Below are the code and all the weights of a small trained network. Each question names an input and a target symbol and asks about switching units off, where a switched-off unit gives its printed mean instead of its output.

import numpy as np


def w(rows, s, z=0):
    codes = np.array(rows[::2]) - 128.0
    scale = np.full(codes.shape[1], s)
    scale[-1] = z or s
    return codes * scale


def f(y):
    return np.maximum(y, 0)


def softmax(a):
    e = np.exp(a - a.max(-1, keepdims=True))
    return e / e.sum(-1, keepdims=True)


def log_softmax(a):
    a = a - a.max(-1, keepdims=True)
    return a - np.log(np.exp(a).sum(-1, keepdims=True))


def net(x, mask):
    ids = ['αβγεζηθλμξπστφω'.index(c) for c in x.split()]
    T = len(ids)
    res = E[ids] + P[:T]
    q, k, v = (res @ M[0].T for M in (Q, K, V))
    z = softmax(np.where(np.tri(T) > 0, q @ k.T / 2**0.5, -1e9)) @ v
    res = res + np.where(mask[0], z, O[0][:, -1]) @ O[0][:, :-1]
    y = f(res @ A[0][:, :-1].T + A[0][:, -1])
    res = res + np.where(mask[1:9], y, B[0][:, -1]) @ B[0][:, :-1]
    return log_softmax(res[-1] @ U[:, :-1].T + U[:, -1])


Q, K, V, O, A, B = {}, {}, {}, {}, {}, {}
E = w([
[170,108,80,126,77,159],'α',
[192,104,142,136,108,162],'β',
[105,114,72,94,152,104],'γ',
[100,153,109,154,166,141],'ε',
[118,127,50,163,131,86],'ζ',
[91,102,167,136,84,90],'η',
[143,101,143,89,173,167],'θ',
[159,89,83,89,167,140],'λ',
[134,147,141,137,166,163],'μ',
[86,110,184,169,134,146],'ξ',
[84,118,145,94,176,112],'π',
[146,134,157,144,189,97],'σ',
[129,71,160,195,131,43],'τ',
[97,58,110,176,163,118],'φ',
[117,91,100,95,3,128],'ω',
],0.029)
P = w([
[130,201,124,144,65,219],'0',
[132,207,113,150,77,220],'1',
[254,66,187,84,130,42],'2',
[114,200,110,159,97,197],'3',
[204,59,174,87,149,46],'4',
[104,201,95,171,126,190],'5',
[175,59,162,104,163,31],'6',
[85,200,91,183,148,191],'7',
[139,57,153,109,178,19],'8',
[69,200,88,196,171,193],'9',
[111,55,147,125,189,16],'10',
[39,187,76,212,197,197],'11',
[105,58,138,107,220,11],'12',
],0.0098)
Q[0] = w([
[164,47,137,227,183,69],'h1',
[170,11,191,135,164,52],'h1',
],0.012)
K[0] = w([
[67,137,133,224,249,93],'h1',
[89,101,151,164,187,108],'h1',
],0.014)
V[0] = w([
[131,95,132,254,136,85],'h1',
[141,246,196,93,146,87],'h1',
],0.0088)
O[0] = w([
[214,203,146,178,90,61,255],'h1',
[154,240,119,2,151,94,80],'h1',
],0.01,0.0095)
A[0] = w([
[32,91,62,91,146,114,123],'n1',
[85,168,185,148,210,168,152],'n2',
[109,125,53,137,80,135,60],'n3',
[91,204,42,153,108,177,146],'n4',
[139,90,192,186,160,186,240],'n5',
[10,212,173,189,120,157,118],'n6',
[173,162,122,125,23,119,144],'n7',
[183,97,85,132,211,210,254],'n8',
],0.013,0.0057)
B[0] = w([
[108,81,178,180,166,57,171],'n1',
[151,106,48,4,110,136,186],'n2',
[194,96,103,108,106,94,154],'n3',
[149,45,119,105,162,232,161],'n4',
[120,168,108,86,81,131,248],'n5',
[174,114,237,84,167,151,180],'n6',
[88,148,140,110,186,134,192],'n7',
[87,152,89,157,129,130,214],'n8',
],0.012,0.015)
U = w([
[133,105,83,90,93,193,22],'α',
[49,241,129,119,133,236,130],'β',
[79,80,165,135,224,156,25],'γ',
[112,107,161,97,211,213,38],'ε',
[194,83,140,156,204,198,4],'ζ',
[41,145,226,129,192,208,222],'η',
[2,174,81,20,80,115,24],'θ',
[42,159,72,135,209,160,252],'λ',
[89,154,106,45,131,191,64],'μ',
[140,125,179,55,100,171,120],'ξ',
[42,99,141,38,165,112,189],'π',
[130,178,87,5,128,83,186],'σ',
[111,202,173,190,247,154,154],'τ',
[178,133,130,130,20,136,155],'φ',
[141,56,128,52,95,83,109],'ω',
],0.0079,0.0046)

Each question gives the input, a string of symbols that net reads in full, and the target symbol t.
The units are the heads (2 rows each of Q, K, V and O) and the neurons (one row each of A and B). Each row of codes is followed by its name. A weight is (code - 128) times the scale printed after its matrix; where a second scale follows, it is the last column's (O, A, B and U).
mask holds one flag per unit, heads first, then neurons. A switched-off unit (its flag False) gives its mean, the last column of its rows in O or B, instead of its output. The means were averaged over made-up inputs and are rounded, as every weight is.
A unit's drop is (log p(t) with every unit on - log p(t) with that unit switched off) / (log p(t) with every unit on - log p(t) with every unit switched off).
The circuit of an input: a set's keep is (log p(t) with only the set's units on - log p(t) with every unit switched off) / (log p(t) with every unit on - log p(t) with every unit switched off). Starting from all 9 units, units are removed one at a time, each time the one whose removal leaves the highest keep (on an exact tie, the one counted first), for as long as the keep stays at least 0.8.
units of the circuit, in order: the units of the circuit, biggest drop first
most important unit: the unit with the biggest drop
k most important neurons: the k neurons with the biggest drops, biggest first
drop of u: that unit's drop, to one decimal
input τ σ β β ζ τ σ, target τ: 2 most important neurons : n2, n5
input φ η β θ ζ τ τ α α, target τ: 3 most important neurons : n7, n2, n5
input σ λ ζ λ λ λ φ μ, target μ: 4 most important neurons : n2, n5, n6, n4
input τ σ γ φ, target φ: 2 most important neurons : n5, n7
input η σ β σ β τ σ η μ λ σ η, target η: units of the circuit, in order : n6
input β φ σ τ λ α, target α: units of the circuit, in order : n4, n6
input μ τ η, target τ: units of the circuit, in order : n7, h1, n2
input θ σ ζ γ σ ε, target ε: 3 most important neurons : n4, n6, n2
input π σ τ λ ζ, target τ: 3 most important neurons : n7, n2, n5
input β τ θ, target τ: units of the circuit, in order : h1, n2, n7
input λ σ ζ β σ ξ ω α β η, target η: 2 most important neurons : n6, n2
input σ α σ φ λ λ π σ η φ λ, target φ: units of the circuit, in order : h1, n7, n5
input ξ σ σ τ λ, target τ: 2 most important neurons : n2, n5
input λ π λ ζ ξ σ ε π, target π: units of the circuit, in order : n2, h1, n1
input μ θ σ ε ζ τ φ ζ π τ λ τ π, target τ: units of the circuit, in order : h1, n2
input μ σ σ μ σ ω ζ λ ξ θ, target θ: most important unit : n5
input θ τ τ τ μ ζ λ φ π μ η ε λ, target λ: units of the circuit, in order : n8, n2
input φ σ ε φ λ σ τ π λ π θ φ γ, target φ: units of the circuit, in order : h1, n7
input θ τ σ σ σ ξ, target ξ: 3 most important neurons : n6, n2, n8
input λ σ σ α θ ζ, target ζ: most important neuron : n4
input σ φ σ ξ σ α σ λ τ μ σ φ ξ, target φ: units of the circuit, in order : h1, n5
input σ γ α σ η, target σ: 4 most important neurons : n1, n4, n6, n8
input π θ φ τ γ π, target π: units of the circuit, in order : h1, n2, n1
input β σ λ σ γ π τ ζ γ, target τ: 3 most important neurons : n2, n5, n7
input θ β ζ μ, target μ: 3 most important neurons : n2, n4, n5
input σ π μ, target σ: 2 most important neurons : n2, n4
input σ ω θ π θ τ λ θ σ φ β, target φ: most important neuron : n5
input η τ ζ π σ ζ, target ζ: drop of n4 : 0.3
input β σ σ σ ξ θ λ σ θ, target σ: drop of n1 : 0.1
